Where the symbols take the elements:
z525 zu z337
z525 si z696
z525 ko z271
z854 zu z696
z854 si z20
z854 ko z337
z938 zu z509
z938 si z999
z938 ko z762
z615 zu z713
z615 si z19
z615 ko z364
z664 zu z938
z664 si z509
z664 ko z858
z190 zu z208
z190 si z757
z190 ko z974
z19 zu z938
z19 si z762
z19 ko z164
z757 zu z858
z757 si z509
z757 ko z757
z712 zu z433
z712 si z974
z712 ko z854
z164 zu z615
z164 si z208
z164 ko z433
z999 zu z664
z999 si z509
z999 ko z757
z433 zu z364
z433 si z748
z433 ko z696
z64 zu z120
z64 si z696
z64 ko z576
z20 zu z712
z20 si z364
z20 ko z120
z271 zu z509
z271 si z337
z271 ko z664
z696 zu z525
z696 si z712
z696 ko z525
z979 zu z337
z979 si z64
z979 ko z713
z748 zu z164
z748 si z190
z748 ko z712
z364 zu z974
z364 si z364
z364 ko z919
z509 zu z654
z509 si z757
z509 ko z713
z576 zu z979
z576 si z271
z576 ko z938
z208 zu z19
z208 si z858
z208 ko z858
z654 zu z271
z654 si z979
z654 ko z979
z762 zu z713
z762 si z664
z762 ko z208
z974 zu z190
z974 si z615
z974 ko z20
z919 zu z64
z919 si z433
z919 ko z337
z713 zu z509
z713 si z938
z713 ko z19
z858 zu z748
z858 si z999
z858 ko z190
z337 zu z525
z337 si z120
z337 ko z654
z120 zu z854
z120 si z919
z120 ko z364

Here are some elements, each with a row of numbers. One shown again gets a slightly different row.
z525 [-14.6   6.6 -12.7 -27.9  10.2   1.7  -2.9   2.0  -8.7  -2.8  -0.2]
z164 [  7.0  -8.8  24.0 -13.1   2.2   5.0   8.2  -8.7  15.3 -12.3  -6.0]
z208 [ 27.8  -1.8  20.9   0.9   9.6  -2.2   1.0  -2.4   2.7   6.8  -1.4]
z120 [-29.3  -1.1  -1.9  -4.3   6.5   0.2  -9.5  -2.0   5.0   2.3  19.1]
z979 [ -5.4  -5.6 -24.8   1.5  -6.3   3.3  -4.9   1.7   8.8   3.4 -19.6]
z20 [-22.7   1.0  19.3  -2.5  -7.8   2.8  14.6  -2.1  -0.9  17.8  -0.5]
z615 [  6.6 -15.0  16.3   1.7  11.1  -1.5  13.3  -6.3  23.3  -3.4 -11.7]
z762 [ 23.7 -12.5  -0.4   7.5   0.7  -0.4  -2.4  -2.0  18.3   7.7  13.3]
z979 [ -2.7  -8.5 -23.5  -0.2  -7.2   1.4  -4.8  -1.8  10.8   3.8 -22.4]
z712 [-15.6   4.9  15.7 -19.0 -19.0  -1.0  10.6   2.4  -5.9   2.9  -1.8]
z919 [-22.2  -4.8   1.5  -4.4   8.2  -1.0 -14.2  -3.0   5.4 -15.5  21.0]
z364 [-20.1  -8.1  18.7  11.1  12.1   1.7   4.9  -3.6   8.4 -10.7   8.7]
z64 [-17.6  -6.4 -19.5  -8.1 -10.5  -0.6 -16.2  -0.3   6.1  -4.2  13.3]
z364 [-19.9 -10.0  19.0   7.7  12.1  -1.3   3.6  -2.2   8.5 -12.8   5.5]
z762 [ 25.5 -10.3  -0.1   7.4   1.9  -4.0  -1.7  -3.8  18.1   8.8  13.5]

Start here and follow the symbols in turn, left to right. Where do you end up?
Answer with the element's row, about right, then its name.
[ 17.0  13.6  -1.1  22.2   7.3   0.1  -0.5   5.9 -18.2  -6.2   1.3]
ko -> [ 17.4  13.3  -1.3  22.8   5.8   1.4  -4.2   6.0 -16.5  -7.1   2.3] z757
[-27.9  -2.7   0.9  -3.4   2.1   0.6  -9.0  -0.6   2.4   0.1  21.5]
zu -> [-28.0   5.9   1.0 -20.3  -5.5   0.5   4.2   2.4  -6.5  11.4   5.3] z854
[  0.7   5.8  26.1 -13.0 -15.4  -0.7   7.8   1.9 -10.0  -6.2 -10.3]
si -> [ 10.7  12.9  19.6   8.6   4.8  -1.5  11.8   3.9 -12.2  11.1 -17.8] z190
[ 23.6   3.3  -8.9  17.8  -4.3   0.9  -8.7   0.6  -2.9   2.4  17.2]
ko -> [ 25.1  13.8  14.3  11.4   4.0  -0.1  -4.4   4.0 -16.8   2.5  -0.7] z858
[  4.6 -14.1  17.4   4.9   9.9   3.1  12.3  -2.7  23.6  -4.6 -12.1]
ko -> [-18.4 -10.4  17.9   8.5  11.9  -2.4   8.0  -1.1  10.4  -8.8   6.1] z364
[ 26.3   5.3  -7.3  18.7  -6.1  -3.2  -7.2   2.7  -6.7   3.0  17.8]
zu -> [ 22.0 -10.4  -9.9  14.8  -9.1  -1.3  -7.3  -4.6   8.1   1.4  15.9] z938
[ -2.0  -1.2 -22.6   3.5   2.1  -0.4  -1.6   1.2   3.8   2.6 -25.5]
ko -> [ -4.7  -8.5 -24.5  -1.6  -7.4   0.8  -4.6  -4.9   8.5   3.4 -24.4] z979
[  9.9  11.2  17.0   9.7   3.2  -0.2   9.6   4.2 -10.5   9.6 -18.1]
ko -> [ -4.2   3.0  21.3   7.7   0.1   1.0  17.5   0.9  -4.2  12.9 -22.9] z974
[ 23.6   5.2 -11.3  20.0  -2.7  -3.5  -7.7   1.3  -2.8   6.1  17.7]
ko -> [ 26.4  12.7  11.3  14.9   5.6  -0.8  -3.4   5.1 -16.3   1.6   4.1] z858
[ 22.8   2.2 -10.7  16.8  -1.9  -4.1 -12.3  -0.6  -6.7   3.0  15.3]
zu -> [ 23.1  -7.1 -11.3  17.7 -10.4   0.4  -6.6  -1.4  10.4   2.2  12.6] z938
[ 22.4   4.0 -10.2  19.3  -5.1  -2.3  -7.9   0.6  -4.8   2.2  15.9]
si -> [ 22.3   4.4 -11.7  24.7   0.9   0.9   1.4   0.2  -7.3  -7.2   0.6] z509
[ -0.5  -4.4 -28.1   3.6 -18.1   1.3 -12.5  -5.7   8.1   1.0  -1.9]
ko -> [ 24.4  -8.0  -9.3  16.4  -8.3  -0.7  -7.0  -1.6   9.6   2.5  15.0] z938
[ -7.1   1.0  20.4   5.9  -0.8   1.3  18.7  -1.3  -5.7  14.3 -16.9]
si ko si ko -> [-22.7  -4.0   0.0  -6.7   6.9   1.4 -13.3  -1.4   2.9 -18.3  18.1] z919
[-16.4  -0.1  15.6 -20.9  -7.0   0.0  -0.3  -0.7   1.7 -18.3   7.6]
si zu -> [  8.8  -7.3  22.3 -16.3   0.8   1.7   7.2  -4.2  15.4 -13.2  -6.5] z164
[  2.9 -19.5  18.3   4.6   8.2   2.6  14.0  -3.8  18.3  -3.6 -12.1]
zu ko ko -> [  5.4 -10.8  24.3 -15.8   3.2  -0.7   6.0  -3.5  14.5 -10.9  -6.0] z164
[ 25.0 -12.8  -2.1   5.9  -1.1  -1.4  -4.0  -3.9  14.6  10.2  15.1]
ko ko ko zu -> [ 28.5  -2.3  20.0   1.5  10.3  -0.1   1.2  -0.5  -1.0   8.1   0.1] z208
[  6.6 -12.2  24.0 -14.2   1.8   3.6   5.9  -4.8  13.2 -12.3  -4.6]
si ko -> [ 25.5  14.9  13.4  11.2   4.9  -0.6  -1.0   6.5 -15.8   0.7   4.1] z858
[ 23.4   3.4 -11.3  18.8  -1.3  -1.6 -10.2   1.8  -4.0   2.2  14.1]
ko ko -> [  9.5  12.1  19.0   7.1   1.9  -0.7  10.7   1.5 -13.2   9.9 -16.2] z190
[-18.9   2.9 -19.6 -19.4  14.4   1.2  -7.6   1.6  -1.4   4.4  -6.6]
zu -> [-14.7  10.3 -11.0 -28.3  11.3  -2.7  -2.1   3.1 -10.3  -2.3   4.3] z525
[ 22.4   3.3 -14.7  25.3   1.0   1.3  -1.4   2.5  -4.7  -6.3   0.1]
ko si -> [ 23.3  -4.3 -10.8  19.4  -9.9  -2.2  -7.6  -0.5   8.9   2.5  15.1] z938
[ 22.5 -14.6  -9.1  16.7  -0.8  -0.6   2.7  -5.6  17.0  -2.1  -5.5]
si -> [ 22.8  -7.0  -7.1  15.2 -10.2   0.8  -6.0  -0.5  10.4   0.9  15.2] z938
[  4.8 -16.5  13.8   2.8  13.9   3.1  13.6  -5.3  19.1  -3.6 -10.7]
zu zu si zu -> [ 20.7  13.0  12.5  12.2   3.5   0.0  -2.2   3.9 -13.4  -0.9   5.5] z858
[-31.9  -3.5   1.2  -3.9   2.3  -0.6  -7.8  -0.6   2.1  -0.9  19.7]
ko zu ko ko -> [-27.5  -3.2   2.4  -3.2   3.5   0.1 -10.1  -0.1   4.3   0.7  22.0] z120
[ -1.0   0.3 -24.3   1.8   3.3   0.4  -2.8   3.1   0.7   3.6 -29.9]
zu ko -> [ 25.2   4.3 -10.0  17.2  -3.1  -1.4  -8.0   0.8  -4.6   1.7  17.1] z664
[-23.4  -3.7 -18.1  -6.2  -8.7   2.0 -19.9  -0.1   6.5  -5.0  10.7]
ko -> [  3.1  -5.3 -26.2   3.8 -19.5  -1.5 -16.5  -3.2   9.7   4.5  -2.0] z576
[ 19.5 -13.5  -8.3  16.4  -2.0  -0.8   3.8  -3.5  19.8   0.7  -6.0]
ko ko ko -> [-15.8  -0.5  14.7 -21.5  -7.6  -1.4   0.1   0.0   2.4 -17.7   7.9] z433
[-25.3   5.6   0.5 -20.4  -7.1   0.5   1.6   2.7  -5.9  12.4   4.1]
zu -> [-19.8   9.2  -4.1 -30.2  -1.2  -1.5   1.1   1.4  -8.8  -4.4   8.6] z696
[-17.3   7.6 -11.2 -29.1   8.3   1.1  -1.6   3.2  -7.6  -2.9   2.1]
zu -> [-18.7   1.7 -18.9 -16.8  13.8   0.5  -6.9   0.1  -5.1   4.8  -6.1] z337
[-15.3   4.1  14.7 -16.8 -15.5  -1.2  12.4  -1.4  -8.2   6.7  -4.3]
ko zu -> [-20.1   7.1  -5.8 -31.5   1.9  -0.9   1.6   0.3  -7.2  -2.2   8.0] z696
[-27.1   0.8  16.0   0.3  -6.3   0.9  12.8   1.9  -0.3  19.9   0.1]
si -> [-17.8  -9.6  18.6  10.5  11.7   1.8   5.8  -2.4   9.2  -9.2  10.7] z364
[  3.6   7.2  27.9 -15.0 -15.6  -2.9   8.2   3.0  -8.6  -7.3 -12.1]
zu si zu -> [ 23.8 -22.8   9.1   3.6   8.0  -0.6   5.7  -2.3  19.4   3.8   2.3] z19
[ 22.1   4.5 -11.6  21.3  -5.9  -1.4  -7.4   0.3  -6.3   2.4  17.9]
zu ko zu -> [ 23.1 -13.6  -9.0  18.5   1.8  -0.8   1.2  -2.4  19.2   0.0  -4.0] z713
[ 22.3   8.8  -7.2  22.8   0.6   0.8  -3.4   1.5 -10.0  -3.8  15.1]
zu -> [ 25.0   3.6  -6.1  18.8  -4.0   0.7  -6.7   0.0  -6.3   1.2  17.7] z664
[ 15.8  13.2   0.7  24.8   5.4   1.4  -2.2   6.6 -17.7  -6.7   1.6]
si -> [ 23.0   3.9 -12.5  27.4   2.0  -3.0  -3.0   3.2  -7.1  -8.5   2.4] z509
[  1.1   5.6 -31.0  -3.0   4.4  -0.6  -8.2   2.9  -4.4   4.9  -8.6]
si ko zu -> [ -0.6   4.7 -34.3  -3.3   5.3   0.2  -7.1   3.1  -5.4   3.8  -8.4] z271
[ -1.7  -6.9 -28.4   5.5 -17.1   2.7 -12.8  -0.3   8.5   4.1  -6.5]
zu zu -> [-21.5   5.9 -19.6 -19.5  15.0   0.3  -7.4  -2.1  -3.6   2.5  -8.0] z337
[-14.1  -2.4  15.4 -20.3  -5.0   0.8   0.2   0.8   1.9 -21.4   6.6]
zu -> [-20.3 -10.4  20.7   9.1  13.1  -0.3   4.1  -2.7   9.9 -11.0   8.6] z364
[ 24.1 -12.1  -0.7  10.1   2.5  -3.4  -1.5  -7.2  16.8   7.9  12.1]
ko ko -> [ 24.6  12.9  15.3  12.1   5.1  -0.6  -2.2   4.8 -16.8   3.1   2.2] z858
[-24.3  -9.7  23.9  10.8  11.3   0.4   4.8  -3.5  11.5 -11.0   9.9]
ko ko si -> [-31.0  -2.4   0.5  -1.2   2.7  -1.9 -10.5  -4.4   3.0   2.7  17.5] z120
[ 10.9  11.2  19.0   8.4   2.0  -0.1  12.3   4.1 -12.5  10.7 -17.1]
zu zu -> [ 22.3 -20.3   7.0   0.9   9.1   1.8   3.0  -3.1  21.0   1.3   0.5] z19
[-28.5  -3.1   2.0  -5.1   6.0  -1.4 -10.0  -1.3   4.4   2.1  20.7]
si si -> [-15.5   1.2  17.0 -20.4  -4.4  -0.6  -0.5  -3.3   2.1 -18.4   4.8] z433
[-17.5  -0.4  15.5 -22.3  -5.9   0.6   2.9  -2.6   3.1 -19.4   8.5]
ko si -> [-16.7   6.7  17.2 -17.9 -18.5  -1.1  10.2   6.1  -8.4   6.7  -2.7] z712
[ -4.0  -6.4 -26.3   3.2  -5.6   1.7  -4.9   0.1   9.7   4.9 -22.0]
si zu -> [-29.7  -3.7  -0.3  -4.3   4.1  -1.5  -7.6  -2.3   3.9  -0.4  22.0] z120
[ -6.6   3.3  22.6   4.9   0.3   0.2  15.9   0.2  -4.5  11.5 -18.2]
ko ko zu -> [-26.2   6.6   4.9 -18.1  -6.4  -2.4   3.8   1.8  -8.0  11.6   5.2] z854
[ 12.2  11.5  19.6  10.3   0.5   0.4  12.0   4.0 -13.5  10.2 -19.2]
zu zu -> [ 22.1 -20.3   8.8  -0.4   9.7   0.9   5.7  -1.1  19.6   2.3   0.1] z19
[-18.2   4.9  -6.1 -31.5  -4.0  -1.7  -2.8   1.3 -10.6  -1.0   8.0]
zu ko si -> [-18.2   4.5 -19.2 -17.9  13.0  -2.3  -5.8   1.6  -4.0   2.2  -5.0] z337
[ 20.0   9.6  -5.3  22.9  -0.5  -1.0  -7.0   4.1  -9.8  -0.6  12.1]
si zu ko zu -> [-19.1   5.1 -21.8 -17.4  12.4   0.2  -6.3  -1.0  -4.0   3.1  -6.6] z337
[-20.3   0.9 -18.9 -16.7  16.3   0.0  -5.8  -0.9  -5.3   1.9  -6.8]
zu si -> [-21.2   9.8  -5.8 -28.7   0.0  -3.5  -2.2   0.7  -8.0  -3.0   7.0] z696
[-17.7  -4.3 -17.7  -8.9  -9.5  -1.4 -19.3   0.0   6.1  -5.0  12.3]
ko zu si -> [-19.3  -0.8 -17.6 -10.7  -9.2   0.1 -18.3  -4.0   3.4  -7.8  11.9] z64
[ -6.7   6.5  19.9   6.4  -0.8   0.3  15.8   0.9  -4.6  11.8 -18.9]
ko si zu si -> [  3.6 -15.5  18.6   5.6   9.8   2.1  12.0   0.3  18.2  -5.2 -14.6] z615
[-32.5  -1.7  -0.1  -4.0   2.7   0.4  -4.6  -3.4   7.8   3.3  18.3]
zu si -> [-22.3   1.1  17.1   1.8  -7.6  -0.3  13.1   1.9  -0.9  17.7   0.8] z20
[ 24.0   7.8  -5.4  24.2   0.6   1.2  -5.1   2.3 -12.0  -4.2  11.8]
ko ko -> [ 17.1  14.8  -1.9  23.2   5.5  -3.8   1.5   3.9 -17.1 -11.5   2.4] z757
[ 21.6  10.2  -8.1  23.5  -1.7  -1.6  -5.0   3.6 -10.3  -6.6  11.6]
ko si si -> [ 17.4  14.1   1.4  23.4   7.6   0.2  -2.3   4.7 -17.7  -6.5  -1.0] z757
[-17.3   7.5  -2.9 -29.7   2.3  -2.5  -1.4  -1.9  -7.6  -3.2   4.7]
si si ko -> [-24.3   1.0  17.9   1.5 -13.4   1.3  16.6  -2.5  -0.5  17.0   1.2] z20
[-19.5   6.1  -7.0 -29.7   0.3  -2.6  -3.2  -0.2  -8.9  -3.3   4.5]
zu ko zu si -> [ 14.2  13.0  -0.2  22.5   2.8  -1.3   0.6   2.9 -18.9  -6.5  -0.7] z757
[-16.1   4.9  15.9 -18.2 -20.2  -2.8   9.6   0.7  -7.8   6.8  -2.4]
ko si si zu -> [-10.4   0.3  21.9   5.9   0.0   0.9  18.6   3.3  -3.2  13.6 -19.2] z974
[-25.8   4.8   1.3 -21.3  -8.1   0.4   3.2   1.8  -7.3  12.4   5.2]
zu zu zu si -> [-29.5  -1.2  -1.0  -2.1   3.8  -1.4  -8.6  -0.6   5.9   1.4  20.0] z120
[ 21.8 -14.7  -7.9  16.5  -1.6   2.3   2.7  -3.0  19.1  -1.3  -2.7]
zu zu -> [ -0.8  -1.0 -24.7   5.1   3.2   0.4  -1.6   0.6   3.7   3.4 -27.2] z654
[ 20.2  13.6  12.1  16.8   2.6   0.7  -2.6   5.0 -19.0   1.9   3.8]
ko -> [ 12.0  11.2  17.5   9.4   3.1  -0.8  13.7   0.8 -12.6   8.0 -16.5] z190
[-20.1 -11.4  16.9   9.6  11.6   3.2   3.5  -2.4  11.3 -10.7   7.3]
ko ko si zu -> [-27.1   6.0   2.0 -17.5  -7.9   0.3   2.0   0.4  -2.2  16.3   5.9] z854
[ 28.8   3.8 -10.9  17.5  -3.8   0.0  -7.3   1.8  -4.9   1.7  14.9]
zu ko si si -> [ 21.4   3.0 -12.2  23.2   1.1  -0.1  -1.5   1.1  -7.7  -2.7   2.5] z509
[ -0.4  -1.2 -24.8   3.3   3.4  -0.5  -3.8  -0.5   3.4   2.3 -28.7]
zu ko ko zu -> [  2.9   5.7  27.1 -13.9 -16.8  -1.3   5.8   0.9  -7.5  -7.5 -11.7] z748
